Below are the code and all the weights of a small trained network. Each question names an input and a class and asks about switching units off, where a switched-off unit gives its printed mean instead of its output.

import numpy as np


def w(rows, s, z=0):
    codes = np.array(rows[::2]) - 128.0
    scale = np.full(codes.shape[1], s)
    scale[-1] = z or s
    return codes * scale


def f(y):
    return y / 2 * (1 + np.tanh(0.7978845608 * (y + 0.044715 * y**3)))


def log_softmax(a):
    a = a - a.max(-1, keepdims=True)
    return a - np.log(np.exp(a).sum(-1, keepdims=True))


def net(x, mask):
    res = np.array(x, float).reshape(1, 6) / 4 @ E
    y = f(res @ A[0][:, :-1].T + A[0][:, -1])
    res = res + np.where(mask, y, B[0][:, -1]) @ B[0][:, :-1]
    return log_softmax(res[-1] @ U[:, :-1].T + U[:, -1])


A, B = {}, {}
E = w([
[129,125,128,134,96,135],'x0',
[90,232,2,125,69,179],'x1',
[133,117,123,133,93,139],'x2',
[6,47,156,117,235,197],'x3',
[128,141,143,120,145,141],'x4',
[87,146,130,23,68,79],'x5',
],0.0086)
A[0] = w([
[69,139,136,64,100,63,145],'N0',
[45,85,142,103,148,143,92],'N1',
[111,101,132,71,94,134,59],'N2',
[35,96,106,84,132,191,86],'N3',
[145,85,97,168,131,153,202],'N4',
[75,160,84,129,110,153,3],'N5',
[98,154,153,121,150,123,29],'N6',
[142,73,149,115,165,61,57],'N7',
[121,123,152,38,95,127,184],'N8',
[67,65,95,158,161,135,67],'N9',
[76,187,86,123,114,140,78],'N10',
[68,69,135,101,139,172,43],'N11',
[104,140,163,39,119,158,148],'N12',
[94,163,187,112,134,55,85],'N13',
[107,171,146,39,124,117,185],'N14',
[170,181,83,104,192,190,182],'N15',
[154,63,183,89,122,72,99],'N16',
[169,142,122,96,126,125,109],'N17',
[100,172,89,101,128,150,73],'N18',
[239,172,115,76,119,79,69],'N19',
[169,64,165,101,136,109,114],'N20',
[247,172,139,107,115,121,149],'N21',
[189,150,152,109,95,89,47],'N22',
[159,150,151,220,154,173,140],'N23',
[148,155,163,205,144,171,103],'N24',
[113,109,196,155,155,64,160],'N25',
[175,67,227,108,106,147,105],'N26',
[83,198,9,117,155,179,102],'N27',
],0.012,0.0029)
B[0] = w([
[70,174,68,197,128,66,213],'N0',
[124,162,203,147,173,180,203],'N1',
[83,183,99,160,128,64,158],'N2',
[103,201,189,120,150,170,210],'N3',
[68,151,117,158,106,72,160],'N4',
[197,109,147,63,149,123,174],'N5',
[153,159,98,75,152,141,128],'N6',
[163,70,135,96,120,121,186],'N7',
[41,94,88,202,139,45,204],'N8',
[88,179,188,160,199,156,181],'N9',
[214,63,107,58,110,137,197],'N10',
[142,188,173,119,182,193,191],'N11',
[98,149,117,162,159,123,185],'N12',
[142,103,64,135,97,103,167],'N13',
[78,84,39,161,115,56,204],'N14',
[133,96,126,101,94,96,178],'N15',
[159,90,106,39,93,116,216],'N16',
[156,184,142,177,127,154,155],'N17',
[196,57,111,83,75,116,177],'N18',
[146,215,194,148,210,191,254],'N19',
[170,81,106,67,112,117,195],'N20',
[97,193,213,128,189,161,252],'N21',
[168,167,169,164,207,152,205],'N22',
[51,124,2,157,116,54,194],'N23',
[92,123,2,160,111,45,172],'N24',
[185,62,120,115,112,90,203],'N25',
[180,61,115,64,72,104,219],'N26',
[195,44,123,58,81,97,250],'N27',
],0.0084,0.0097)
U = w([
[194,1,117,28,53,153,11],'0',
[123,163,202,113,207,210,15],'1',
[20,52,24,208,107,48,249],'2',
],0.007,0.0021)

Each question gives the input, the list of numbers given to net, and the class t.
The units are the neurons (one row each of A and B). Each row of codes is followed by its name. A weight is (code - 128) times the scale printed after its matrix; where a second scale follows, it is the last column's (A, B and U).
mask holds one flag per neuron, in row order. A switched-off neuron (its flag False) gives its mean, the last column of its row in B, instead of its output. The means were averaged over made-up inputs and are rounded, as every weight is.
A unit's drop is (log p(t) with every unit on - log p(t) with that unit switched off) / (log p(t) with every unit on - log p(t) with every unit switched off).
The circuit of an input: a set's keep is (log p(t) with only the set's units on - log p(t) with every unit switched off) / (log p(t) with every unit on - log p(t) with every unit switched off). Starting from the 12 units with the biggest drops (on a tie, the unit counted first), units are removed one at a time, each time the one whose removal leaves the highest keep (on an exact tie, the one counted first), for as long as the keep stays at least 0.8.
circuit, biggest first: the units of the circuit, biggest drop first
k most important neurons: the k neurons with the biggest drops, biggest first
drop when u is switched off: that unit's drop, to one decimal
input [3,-4,-3,-7,6,8], class 2: circuit, biggest first : [N8]
input [-1,4,-4,-7,2,8], class 2: 3 most important neurons : [N14; N8; N0]
input [2,8,-7,-7,-8,3], class 0: 2 most important neurons : [N27; N10]
input [5,6,4,7,-7,6], class 1: 3 most important neurons : [N3; N1; N11]
input [-2,1,2,-6,-5,6], class 1: 2 most important neurons : [N19; N21]
input [-1,-1,-5,-4,6,6], class 2: 2 most important neurons : [N14; N8]
input [-6,0,7,7,-8,7], class 1: 3 most important neurons : [N3; N11; N1]
input [3,-6,1,-8,-5,5], class 1: 3 most important neurons : [N19; N21; N22]
input [7,-7,-3,7,5,1], class 0: 3 most important neurons : [N26; N25; N16]
input [-5,8,-7,4,0,8], class 0: 2 most important neurons : [N27; N10]
input [6,-5,0,7,-6,1], class 1: 3 most important neurons : [N9; N1; N11]
input [0,-1,7,2,7,-3], class 2: 2 most important neurons : [N19; N21]
input [-4,8,2,6,-5,-4], class 0: drop when N27 is switched off : 0.6
input [-1,7,-1,6,5,-4], class 0: drop when N27 is switched off : 1.0
input [7,3,-6,-1,1,-1], class 0: drop when N8 is switched off : 0.1
